[[ 29  48  23   4   1 -13  15  -8 -14  74 -19 -40  10]
 [ 37  21  15  22  16  26 -66  23 -48  -9  24   4 -16]
 [ 25  -7 -17 -37  59  21 -14 -36 -48  -5  14 -13 -36]
 [-11  18  -3 -24  66  11  15 -21   7   8  37  60 -22]
 [ 25  20  -6  -3  78 -25   7 -20 -24  49  17  14   0]
 [ 16 -39 -30 -17  47 -20 -14 -24 -37 -61 -12  -2  10]
 [  7  45  48  -2  -1 -27   2 -23 -54 -21 -20 -45  22]
 [ -9 -35 -41 -39  21  21 -11  11 -71  16 -18  -4  24]
 [ -6  44  33 -12  44  15   4 -21 -27  40  47   5 -39]
 [ 11  55  23 -33  53   9  -3 -20 -53  -2  -2  23  10]
 [ 45  19  11  28  31 -59 -10  -7 -31  -5 -27 -25  42]
 [-35  16  47  -8   2   9  -5 -26 -40 -44  39 -25 -37]] --> 16

[[ 10 -27 -22  -7  65 -22  40 -33]
 [-24 -24  -1  -4 -43 -91  19 -56]
 [ -6 -18  52 -10  -3  36  19  27]
 [-36  -5  21 -10  12  34  52  17]
 [ 22 -37  43 -31   0  40  -5  29]
 [ 21  27 -69   5   5 -15 -63 -15]
 [-26 -35  -5 -30  27   1  59 -13]
 [ 23  37 -64  13  11  -6 -66  -5]
 [-18  -6   9 -18  15  49  28  18]] --> -6

[[ -7   7   5 -28 -25  20  -7]
 [ -8  10  14  18  16  -3  -8]
 [-12  13  14  14  19 -19  24]
 [-73  70  68  34  30 -30 -85]
 [  2  -4  -6 -29 -32  36 -63]
 [  1  -2  -1   0  -1   7  -3]
 [ -4   3   3 -19 -22  28 -53]
 [ 17 -18 -21 -40 -40  46 -58]] --> -18

[[-18  19 -13 -43  46 -28  33  48]
 [ 18 -13 -13  23 -11   9 -19   1]
 [-23  40  31  -1   3  -5  22  39]
 [ -8  15  26   8 -17   5   0  -8]
 [ 13   2  13  75 -81  24   7  17]
 [-13  21   2 -46  89 -12 -15  26]] --> 21

[[ -3 -13 -11  59  47  28  19  46]
 [ 34  44 -14 -16 -23  -9 -17 -15]
 [ -1  -6   6  -5  -5 -23  60 -12]
 [  6   3   2   8 -11 -14  33  -4]
 [  3  30 -70 -22 -69 -71  16 -81]] --> 30

[[ 47 -40 -22 -10 -31   4  31  39 -33   9 -29   7  -7]
 [ -9  17  40  13  10 -25 -48 -14  42 -70  -4 -42 -55]
 [-23 -33  30 -39  13  34  47  -7 -45  40 -84  55  -4]
 [-12 -83 -62  40  -2  22 -40  44   9  75  47   0  19]
 [ 66 -62  56 -75   5 -28   2  -9   4  47 -47  -7 -16]
 [ -9 -39  -2  60  34  12  30 -52  26 -44  49 -77 -18]
 [ 37  -9  99 -10 -19  29 -33  12  58  38 -53 -25 -12]
 [-32 -56 -12  -5  10 -34 -39   1 -24  20  68 -22  53]
 [  5  49  67 -43  81  27 -57  21   2 -21 -32  -8 104]
 [-29  29 -80  57 -43 -39  97   1  49 -17  24 -24  -9]
 [ 13  19  54   4  49  14  13  37 -70 -38  25 -16 -14]
 [ -8  27  19 -85 -28  36   3   4  38 -69  38 -12  17]] --> 27
---
[[  90  206 -368  715 -445 -467 -621 -518]
 [-330  264    2 -269   71 -148  345  355]
 [-308  279   14 -247   64 -149  335  361]
 [ 395 -445  410 -400  -20  348 -142  124]
 [ 719   63  188  634 -554 -185 -852 -258]
 [-302  290   16 -234   63 -152  333  364]
 [-646 -156 -215 -593  434  141  660  129]
 [ 258 -522  336 -496  115  424    7   91]
 [-310  281   12 -246   65 -150  336  361]
 [-330  246   16 -304   76 -136  354  369]
 [ 160  156 -343  725 -497 -463 -710 -553]
 [-295  299   18 -222   56 -157  325  364]] value -518

[[442 446 302 735 354 348 159 365 197 450 544 383 347 339 337 431]
 [388 496 444 792 281 404 410 164 360 475 400 431 296 344 455 529]
 [365 499 514 668 285 457 479 124 471 482 380 452 286 373 520 549]
 [478 406 254 533 429 461 199 537 172 412 569 369 466 366 283 353]
 [452 349 413   7 568 399 494 644 497 373 288 416 545 503 395 315]
 [483 355 294 202 543 596 279 699 296 371 601 378 597 451 299 264]] value 431

[[ 91 140 111 171 237  91  94  90 131 138 161  96]
 [138 160 151 169 175 137 140 138 129 159 166 132]
 [154 233 241 209  61 152 190 154 137 234 217 148]
 [113 138 131 144 158 114 122 112 185 138 142 135]
 [163  90 107  80 127 166 147 162 230  91  83 192]
 [131 163 156 168 159 131 140 131 144 163 167 133]
 [124 205 191 212 158 122 146 124 104 205 211 111]
 [151 156 149 165 181 150 147 151 120 156 162 138]] value 96

[[7 8 5 3 3 3 6 2 2 4 7 6]
 [8 7 6 4 5 3 7 5 6 7 6 6]
 [6 7 6 4 3 4 6 3 4 4 6 6]
 [3 4 6 4 3 5 5 4 4 3 4 6]
 [4 7 4 5 4 4 6 5 3 3 4 3]
 [6 4 3 4 6 3 4 5 4 5 5 3]
 [3 2 4 5 5 6 3 5 5 4 3 3]
 [4 5 4 5 5 4 5 5 4 4 4 3]
 [3 4 6 4 3 5 5 4 5 3 4 6]
 [6 4 3 4 6 4 3 4 5 6 5 4]] value 6

[[757 538 694 259 215 470 579 383 563 649 474 304 275 401 564 253]
 [476 768 385 515 362 355 329 824 412 570 481 312 166  84 625 480]
 [524 861 345 427 512 301 339 813 317 657 507 359  29 162 670 515]
 [555 848 348 418 492 304 328 818 319 678 547 381  51 145 685 499]
 [437 556 705 252 402 402 502 426 627 687 495 410 464 379 493 370]
 [628 733 412 514 387 326 326 826 417 592 496 278 184  92 635 478]
 [795 562 725 255 400 447 518 417 594 683 508 389 453 343 481 405]
 [504 524 696 239 211 458 530 366 531 652 476 304 235 421 592 227]
 [304 732 413 554 381 320 306 812 471 576 498 302 160  68 623 492]
 [416 491 395 419 692 392 681 444 509 362 304 292 397 418 420 315]] value 253
